Below is a small trained network, with its code and all its weights. Each question gives an input and a class and asks what happens when units are switched off, that is, made to give their printed mean instead of their output.

import numpy as np


def w(rows, s, z=0):
    codes = np.array(rows[::2]) - 128.0
    scale = np.full(codes.shape[1], s)
    scale[-1] = z or s
    return codes * scale


def f(y):
    return y / 2 * (1 + np.tanh(0.7978845608 * (y + 0.044715 * y**3)))


def log_softmax(a):
    a = a - a.max(-1, keepdims=True)
    return a - np.log(np.exp(a).sum(-1, keepdims=True))


def net(x, mask):
    res = np.array(x, float).reshape(1, 4) / 4 @ E
    y = f(res @ A[0][:, :-1].T + A[0][:, -1])
    res = res + np.where(mask, y, B[0][:, -1]) @ B[0][:, :-1]
    return log_softmax(res[-1] @ U[:, :-1].T + U[:, -1])


A, B = {}, {}
E = w([
[177,72,191,141,202,212,144,220,44,195],'x0',
[111,197,114,74,254,231,109,9,140,136],'x1',
[133,137,38,35,154,92,165,193,168,41],'x2',
[185,25,48,105,81,137,25,84,99,124],'x3',
],0.0084)
A[0] = w([
[145,85,45,74,26,36,126,144,175,104,179],'n1',
[98,151,105,83,124,13,179,113,215,44,222],'n2',
[69,186,94,172,183,164,140,68,195,80,168],'n3',
[140,106,8,81,98,177,60,51,156,61,209],'n4',
[186,49,68,111,151,133,25,113,70,141,153],'n5',
[160,147,54,156,97,75,160,167,146,44,171],'n6',
[193,77,143,112,76,128,55,100,42,178,253],'n7',
[83,225,157,101,224,145,171,156,156,152,246],'n8',
[70,154,131,67,180,151,139,101,179,73,153],'n9',
[142,74,117,113,25,99,140,202,147,104,188],'n10',
[42,179,75,143,97,31,178,83,204,54,204],'n11',
[72,91,192,233,59,149,107,132,96,235,200],'n12',
[143,97,222,172,169,143,195,149,2,171,250],'n13',
],0.0071,0.0039)
B[0] = w([
[161,111,97,142,93,72,91,164,151,124,232],'n1',
[128,155,107,133,110,117,130,145,213,153,230],'n2',
[91,187,107,163,144,165,106,65,156,103,193],'n3',
[171,145,2,168,123,109,104,94,110,82,238],'n4',
[109,62,102,120,130,151,86,101,60,116,220],'n5',
[173,134,127,107,167,112,83,143,175,185,195],'n6',
[99,78,138,126,103,120,144,130,66,43,227],'n7',
[92,180,129,80,222,214,180,96,163,201,226],'n8',
[138,158,144,125,158,126,110,88,166,107,185],'n9',
[169,109,172,143,153,85,105,200,158,120,211],'n10',
[79,130,89,103,113,135,138,135,228,151,237],'n11',
[95,87,197,178,106,90,174,127,114,88,225],'n12',
[115,90,199,122,152,152,229,140,79,176,249],'n13',
],0.009,0.011)
U = w([
[126,139,221,76,215,226,233,129,96,217,218],'0',
[102,60,254,160,41,97,190,141,90,91,196],'1',
[218,109,119,117,99,48,108,186,212,138,140],'2',
[112,35,111,47,158,207,134,161,55,147,64],'3',
[32,214,123,109,111,169,139,91,216,137,44],'4',
[143,87,69,138,70,135,108,45,61,59,182],'5',
[201,107,132,126,114,105,67,197,61,86,7],'6',
[192,224,101,118,208,163,113,65,113,105,112],'7',
],0.0069,0.0017)

Each question gives the input, the list of numbers given to net, and the class t.
The units are the neurons (one row each of A and B). Each row of codes is followed by its name. A weight is (code - 128) times the scale printed after its matrix; where a second scale follows, it is the last column's (A, B and U).
mask holds one flag per neuron, in row order. A switched-off neuron (its flag False) gives its mean, the last column of its row in B, instead of its output. The means were averaged over made-up inputs and are rounded, as every weight is.
A unit's drop is (log p(t) with every unit on - log p(t) with that unit switched off) / (log p(t) with every unit on - log p(t) with every unit switched off).
The circuit of an input: a set's keep is (log p(t) with only the set's units on - log p(t) with every unit switched off) / (log p(t) with every unit on - log p(t) with every unit switched off). Starting from the 12 units with the biggest drops (on a tie, the unit counted first), units are removed one at a time, each time the one whose removal leaves the highest keep (on an exact tie, the one counted first), for as long as the keep stays at least 0.8.
circuit, biggest first: the units of the circuit, biggest drop first
top k neurons: the k neurons with the biggest drops, biggest first
drop when u is switched off: that unit's drop, to one decimal
input [1,-4,-2,-5], class 0: top 4 neurons -> [n7, n1, n13, n4]
input [-1,2,-8,0], class 1: circuit, biggest first -> [n12]
input [0,2,-4,3], class 5: circuit, biggest first -> [n10, n8]
input [-6,-6,-8,7], class 1: top 4 neurons -> [n12, n10, n7, n3]
input [6,-5,7,-3], class 0: circuit, biggest first -> [n4, n13]
input [6,8,-1,8], class 5: circuit, biggest first -> [n4, n7]
input [2,-1,-3,-1], class 1: circuit, biggest first -> [n8, n12]
input [-6,2,5,3], class 2: top 2 neurons -> [n1, n8]
input [3,-6,1,5], class 6: top 2 neurons -> [n1, n10]
input [5,-8,3,-6], class 0: top 2 neurons -> [n13, n7]
input [3,1,-6,8], class 1: top 4 neurons -> [n12, n13, n7, n3]
input [-3,-1,-5,-3], class 1: top 2 neurons -> [n12, n8]
input [4,-6,3,7], class 6: drop when n7 is switched off -> 0.1
input [7,-2,-3,7], class 1: drop when n3 is switched off -> 0.0
input [4,-3,5,3], class 6: drop when n5 is switched off -> 0.1
input [2,-5,-6,8], class 1: top neuron -> [n12]
